Each row is followed by its class.
[ 24  19  -6  -5   3  26 -29  -9  -2  -2  -9  -9   7  18 -12 -13  21   6
 -15  -1  -1  -6  10 -19  14  -4   1   3  -6  -2   1  -7  -3 -30   5   1
  -5] | biv
[-46 -15 -80  68  23  -5 -53 -58  14  22  21  47  22 -35 -54  11  35  19
  12 -37  49 -34 -20 -47 -13  12  12 -21  -4   3   0 100  19 -39 -28  12
  21] | likil
[  0 -10 -10  10 -13 -20   2   0  -2   3   9   7   4 -13  -6   8  -2  -1
  14   1   0   3  13   8   0   1   6   2  -4   3   1   3  -4   1   9  -4
   4] | Mubub
[ 12  12  -4   6  -2   5 -22  -1   2   3   1  -4  11   6  -9   2   2  -1
 -26  -3   6   2  -2  -7  16   0  -2  -1  -8  -1   7  -7  -4 -21   6  12
  -8] | biv
[  1   8   0  -9  13  12   5   3   2 -14  -4  -4  -9  -1  -9   9   3   0
  -7  -7   1 -14  -9  -4   5  -2  -1   8   4   1 -11   4  -3  -9  -6   0
  -4] | nagu
[-10  40 -40  63 -27  19  -7   1  40  -7  46 -18  11 -40 -24  53  46 -18
 -48 -45  23  74  20   4  11  80  15   5   6  28 -30   9  -5   9 -31   4
 -49] | bil
[ 12  24   6   8 -12   2 -17  16  -4   4  20  -7  11  17   3  -5 -25  -2
 -16  13  -6  -7  -3  -7  16 -17 -16   7 -34  -9  16 -16  -7 -11  26   7
  -9] | nagu
[-24  12 -29  17 -18   8 -18  12   9 -25   6 -30  -4  13  -4  20  -5   1
 -24  -6   1  23 -11  -9  11   2 -16 -16  -3  17 -11  -3  16  -9  -7  -5
 -24] | Zal
[  0 -33   5  -1 -11 -18   3   6 -12  13   0  12  -1  22   0   5 -30   3
   8  20  -9  -7  15  -9 -18 -12  -4 -18  -5   2  10 -10 -12  21  29 -14
   2] | bil
[  5 -16  -6 -17   4  -5   2   7  -6   0   2  13 -17   4   0   0   1  -2
   9  12 -11  -9  12   0  -3 -18   9  12   8  -3   1   2  -6  -3  18   2
   8] | Mubub
[-29 -31   0   1  10  13  -7 -13 -53  20  -9  26  -1  43  -3 -15  -9  23
   4  40  18  -9  12 -20   5  12   3 -35   6 -12  29 -47  -1  20  33 -12
 -46] | likil
[ -9  12  -2   0  -4   9 -15   3  -5  -7   2  -1  -3  12  -4  13  -2  -1
  -4  -5  -4   8  -2   1   9  -6  -7  -5   1   4  -7  -2   2  -6   0  -4
  -5] | Zal
[  3   6   7   3   6 -26  -2   7  23 -25  16  24   7  -5   8   7  -4 -14
  15  -8  -6   4   3  -5   4  13  21  13 -10   4  17  -9   8   4   8   7
  -5] | nom
[-15  -5   0  25 -10  -2 -15  14  19   6   5  -6   8   8 -10  -4   0  -4
 -16   4  18  -4 -25   6  12  12  -3   9  -3  -1  11   1   5   9  -4   7
 -17] | bil
[  3   5  -4   2  -6   8  -7   1   3   1  -6  -7   6  13  -1  -4   0   2
 -10   0  -3   1  -2  -4  12   0   0   3  -8   4   6   3  -1  -7  10   6
  -5] | Luze
[-19 -21  -9   3 -14   7   7  13  -6  -1   6   3 -16   3  13   2  -3  -1
  10   3  -2   4  -3  11 -10 -12   2 -18   6  -3   4   8   6   9  22  -3
   4] | nom
[ 37  34   3   9   3   1   1  -5   9   3 -21 -13   9  16  -9 -10  20  11
   3   0   2  -3  -2  -1   5  -5  19   8  -7  -6  -3  -6  -3 -12 -11  -7
 -10] | Mubub
[-16  -6  -1   0   2 -22  18 -15   1  -5  -3  17   5  -4   8   7 -17  -9
   6  -3   2  -3  -5   3 -11  11   5  -9  -2   5   8  -1   1   4   9   7
  -5] | Luze
[-17   1 -11  -8  -2  -2   8  13   4 -16  -1   1  -5  -5   8  10   1   2
  13   3   5  -3  -1   1  -1   7   0  -1  11   5 -10  -5   2  19   4  -9
  -9] | Zal
[-11   2 -19  -3  -1   5  18   7   2   2  14  -6  -9   5   0  27 -14  -9
  16 -12 -16  -1  -2  -6  -8  -1   7  -8  -2   4  -1  11  -6  -4   6  -8
   7] | nagu
[ 19   9   4  -8  -5   2 -14  -2   6  -4   0  15  10  -7  -3   4 -13  -4
   5  -3   8  -4   3 -17   1  -5   2  13 -15 -11  15  -8  -4 -13   8   3
  -1] | bil
[ -2   9 -15  -6   4  23 -11  23   9 -10 -10 -14  -2  -9   3   6  11   5
   5 -19  -7   1 -10 -16  -3  -9   3   7 -10  -2   3  12   3 -14  -4  -7
   8] | guzir
[ 18   4   7  -1   6   5 -11   7  -8 -13   2 -11  -1   6  -2  -3   3   3
  -2   5  -3 -18  -4  -6  10 -25 -14   9   0   4   1   5   7 -27  17   2
   6] | likil
[  0  -4  20  27 -10 -21  -5  29 -10   7  11  -1  13   9   8  -1 -22  -7
  -2  -3  -8  20  -2  19  11  -7   0 -14 -18   6   6  -4   0   9  21   9
  -7] | nom
[ 39   4  -5 -31   7  14  -2 -14   5   1  -3  -3   0  30  12 -24   6  10
 -26  26 -29  -7 -12 -13  24  -6   3   3 -18   6  25 -20  21 -21  21  22
   2] | Luze
[ -1  20   3   4   6  10  -5  11  -4  -3   4 -13   4  -5  -2   7  -5  -6
 -15 -13  10  -6 -13   7  13   9  -2   8 -11   3   7  -8  -4 -18  10   2
  -6] | nagu
[ 25  19 -42 -13  15  58 -26  -5  38 -16 -20 -27 -11  32 -10  -4  21  -7
 -16 -14 -18 -12 -16 -39   5 -30  13  29  22  -1  -3  48  14 -85 -16 -12
  38] | Zal
[-27 -10 -33   7  -8   0  20  10   3   8  15   0 -13 -11  14  16  -3  -7
  35 -25 -16  19  -9  15  -3  14  30 -19  11  22 -17  35  11  35  -8  -1
   9] | nom
[  8  18  -3 -16  16  24   6   3   7  -1 -22  10  -5   4   8  10  14  12
   3  -1   1 -35 -24  -5 -12  17   1  30   1   5  22 -25  -9  13  35  12
  -5] | guzir
[ -9  31 -11  -8 -24  28 -18  49 -13 -26   5 -31 -29  18  21   9   7 -10
 -19  14 -31  15  -2  -6  44 -23 -14 -14  -6   0 -18 -27   7 -29  16   9
  -6] | biv
[ 15   2  -3  13 -11  18 -15  12 -14   6  -3  -7   9  24  -7 -17  15   9
 -11   3   0   7  13   1   9 -12  -1  -5  -2  -4   3  -3  -2 -13  20   1
  -8] | nom
[-26 -15  27   6 -33 -46 -18  21  -5  11   3  16  20 -20  20 -12 -41   5
   4  26  12  -3  -1  25  13  18   0  27 -54  -9  20 -50  -9  59  28  -3
 -18] | Mubub
[ 27   8   6 -10  -4  -8  10   6 -12  29  29  17  -1 -25  10  17 -27  -5
  29  -5  -3   3  -5  11  13 -26  10 -12 -18 -14  18  14  -9 -15  15  10
  22] | biv
[ 12  11  12   4   2   0 -14  -1   4  -6 -13  -2   4  24  -4  -5  -4   0
 -16   3 -10  -6  -3  -9  11  -8  -4   6 -15   6   7  -4  -2 -18  12   6
  -4] | Luze
[ 38 -18   6 -27 -43  17  25  43 -40  56  12   5  37   3  19 -20   9  26
  35  39  -9  11  23  22  21  -1   3 -34  -3 -27  11   0 -11  29  42  -6
  13] | Zal
[ 3 -1 -6  1 -2 18 -3 11 -4 -7 -3 -3  3 -4  2 -6 10  6 -7 -1 -3  2  2 -2
  3  2 -4 -3  1 -1  2  0  1 -3  9 -2 -2] | guzir
[ -1 -10   4 -11  -5 -16  16  -2  -9   3   8   4  -2  -8  -1  13  -6   2
  18  10  -1   2   7   3  -8  -2   8  -3  -2  -6   9 -13  -5   3   3 -15
   1] | Mubub
[ -1 -10   4  -1  -1   7   7   1   0  10   3   6   3  10   3  -3 -14   0
  18   3   3  -6  -4  -1 -12  -6   5   0  -5  -5  14  11  -5   4  21  -2
   9] | Vur
[  9  17   9   5  -6   1 -14  10   2   6   8  -6   8   7  -1  -2  -6  -2
  -7  -2  -1   0  -4   0  15  -5   1  -1 -14   1  -1  -2  -8  -1   4   2
  -9] | biv
[ 16   6  20   0  -9  17  -5   5  -6  12   8 -11  22  11   3 -23  -5   2
 -10   3  -3   5   1  -2   8 -10  -3  -5 -28 -11   5 -19  -4  -1  13 -12
   0] | bil
[-20 -12  -3   3   0 -15   0   0 -18   3   1  10  -1   3   9   3 -12  -4
  32  -1   1  -6  -2  11  -3   1   8  -3   7   5   5   8   8  15  15  -3
  -1] | likil
[ -5  -3  10  18  -3   5   1  12   2   7   1  -5   6  20  -1  -7  -1   3
  -4  10  -7   5  -1  -2  -7  -5  -5  -1 -14  -3  -6   1  -5  10  10   1
  -5] | Vur
[ -7   1  -8   3  -1   2  -5   4   9  -1   4   6   6   3  -6   9   1   1
  15  -2  12  -4  -5  -3  -2   8   4   5   5  -3   9   7   0  -4   4  -4
 -10] | Zal
[ -8 -20  -6   2 -10  -6   6   0 -13  16   3   4   2  17   2   5 -13  -4
  25   3  -7   5   6   2 -18  -7   5 -16   0  -5  13  -2  -1  11  21 -11
   7] | bil
[ 22   7  -1   4 -11  11 -19   1  16  -7   2  -7   9  -7 -12  -5  10  -1
 -14  -5  12  -2   6  -9   5  -1  -8  13 -11  -8   9  -5   0 -27  -1   1
  -4] | bil
[ -5   1  -9  -4  -1   7 -12  -3  37  -5  -1 -10  -2   5  -7   7  12  -3
 -39 -12  -7  -2 -11  -6   2  12   5  30 -15   9   0   4  -2  -8  -6  16
  -8] | Luze
[ -5 -18   2  -6  -5 -13  17  19 -12   4   6   0 -11 -20  12  15  -8  12
  20  11  -1  -5  10   2  -7  -5   1  -5  -7   2 -11  -3  -4  24   9 -16
  -1] | likil
[ 12   8   2 -14  -9  19  -1   2  -6   0  -6   5  -5  -3   9 -16   7  15
  -6   5  13 -17   0   4   4  -5   3  -7   0  -5  -2  -7  -4  19  12   2
  -8] | nom
[ 15  13  -7 -17   4  35  -9 -43  20 -19 -21  -7 -12  12 -20  -8  51  12
 -11   0  -1 -18  -9 -15   2  -4  -6  -1  17 -10 -11  19  17 -26 -37   7
   2] | Luze
[  9   1  17   0  -5  14 -12   4  10 -11   2 -11  -5  18  -3  -8  -5   2
 -19   6  -3  -1  -1  -5   4  -5  -7   5 -17   2   2  -7  -1  -9   9   0
 -10] | Vur
[-30   0 -18 -13   8   5   2  -4   0 -36 -18   8   4  -1   5  -4  15  -3
  11 -21  -4  -1  11 -14 -26  20   6 -11  11  10 -11  -6   3  16   1 -10
 -17] | guzir
[-16 -18 -11 -18  -2  -2   9  12  -6  -6   0  14  -7 -11   3   7   4   2
  23  -4  -2 -10  11  -1 -18   2   6  -1  14  -2   4   7  -7   9   6 -14
   5] | guzir
[-13 -21 -27  11  -8 -28  -7  27  16 -14  26   5  -7  -3   6   6  -4  -6
  47   5   0   3  23  -3 -11 -25  -4  -7  12   2   6  35   8  19  13 -16
  11] | Zal
[  1   4   7 -10  -1  10  -6   5   9  -2   3  -3  11  -5   0  -5   0   0
 -24  -3   5  -2  -1  -7  13   1   3  13 -14  -4   5   0  -7  -3   6   5
  -1] | Luze
[-18  -1   1 -10  -8 -20   3  20 -12   7  12  12  -1   4  17   3 -23  -6
  40   5  -6  -2   7  -6  -9 -10  13 -18  -7   1   5   3 -11  14  10 -23
  -2] | biv
[ 5 -8  3 -3  7 -7  8  7 -8 -5  7 15 -2 -9 -1 13 -4  0  8 -2 -9  3  8  0
 -2  1  4 -5  5  0  5  1 -3 -1  9  2  2] | guzir
[  2 -11   0  16  -6 -11   6  17 -17  10   1   5  -1  16   7   3  -1   0
  21   4 -17  13   1  16   4  -7   5 -17   2   3   3   2   8  11  21  12
   3] | nom
[  0 -15   7   8   1  -2   4  42   5  -2   1 -11   0  -3  11  -7  -4  -3
  -2  -2 -16   2  -4   6  -6 -19  -8  -5  -8   3   0  14  -2  -8  12  -6
  10] | guzir
[-11   7  -3   2 -13  -2   5  -1  16   9  16  -4   1 -25   9  35 -17  -6
   1 -23  -2  12 -23  21  -8  23   0  -4 -15  13  -6  11   2  18   3  11
  -1] | Zal
[ 17  -5  13  12  -5 -14  -3  12  -8 -15  18  -8 -21  -4   5  -2   0  -9
  11  17   5  16   5  25   9  -6 -10  -2  18   6   1  19  17  -2  10  13
  -4] | Vur
[  1 -27   1  19   5 -12 -36  24 -11   5 -15  -4   8  57  -4 -27  -3  -8
  11  19 -36   7  21  -2  20 -31   2  24  -2  -4   2  -3   9  19  28   5
  22] | bil
[-20 -22 -37  34   9   3   4 -18 -12  16   3 -20  10  17 -30  11  32   8
  21   0  -2   1  -2 -11  -9  10  -6   4  15  10   7  22  13 -25   8   6
   8] | Luze
[ -1   1  -7  -5  12   5   1   0  -2 -11   0  14   7  -2  -3   2  11  -1
  23 -10  -6  -3   8 -10  -4   6   7   3   6  -2  14  -1   2  -4   2  -5
   2] | guzir
[-10  -1  13  -7  11  -7   6 -11  -4  -4  11  10  -5  -5 -16  16  -1  -1
  -6   1   1  -3   6  -8   3   8  -5   5  10  12 -12   3 -11  10 -24   1
 -14] | Luze
[-16 -52  10 -44 -13  68 -23  -8 -17 -13 -27 -19 -58  -3  42 -17  37 -19
 -21 -33 -41  38  43  18 -50  -6   8 -82   4  -5 -29  26  15 -49  11 -37
  42] | nom
[ 26   6   6  -1  -2  30  -4  -5  -1  13  -4 -12  10   2  -4 -21  11  10
  -6   1   4  -5   5  -8   7 -12  -2  -8 -15 -14   0  -7  -3  -9   0 -10
   9] | bil
[ 17  11   7   2  -5  16 -10  -4   3 -10   2   0   6   7   0  -4   6   1
 -22  -8  -5   8   3   0  11   3   1   2 -14   1   3 -18   3 -10  10  10
 -10] | nom
[  6  14  -5  -5  12 -17  30 -11   2  46  14  29  27 -24   0  32 -21  -5
  -1 -22  14   5 -28  28   0   3  21   1 -11 -15  36   9 -11  13  -3   1
  31] | nagu
[  0   8  11  36   3  -3 -10   9  -4  13   5  -3   4  40 -14  -8   1  -4
  14  10  -3 -15 -12   4   3 -10  -7  -1   1   7  13  18  -3 -27  14  -3
   6] | Vur
[ -8   2   4   0  -1  -9  -1   8  -6  -6  17  -1  -4  13  15  12 -24  -7
  -4  10 -15   9   2 -11  -6 -16  -3 -10 -13   2   4  -9   4   2  12 -11
  -7] | likil
[-19 -10 -17  26 -11 -13  13  12   7   3  14   4  17   3   2   7 -14  -4
 -11   2  -1  15   6   3  -7   1 -11 -21   4  11 -14  11  -5  19   6  -8
  -5] | Zal
[  5   6   0  -1  -5   0  -4  12 -13  12   6  -5   0   4   6   8  -8   2
   2   7  -4   7  -6   1  10  -8   1 -13  -9  -1   5  -6  -2   1  14   2
  -3] | biv
[ 16   9   7   7  -3   0 -20  11   1  -3  -6  -5   8   9 -11  -8   4   7
 -17  10   2  -5   5  -7  14 -12  -7  14 -13   2   2 -12  -8  -7   4  -3
 -10] | Mubub
[  9  -3  12   3  -2   7 -10  17  -5  -3   1   4   3  -8   3   0  -6   6
 -10  -1  -6  -2  -4   4  11   2 -11  -3 -13   6   9  -7  -3   5  19   9
  -6] | guzir
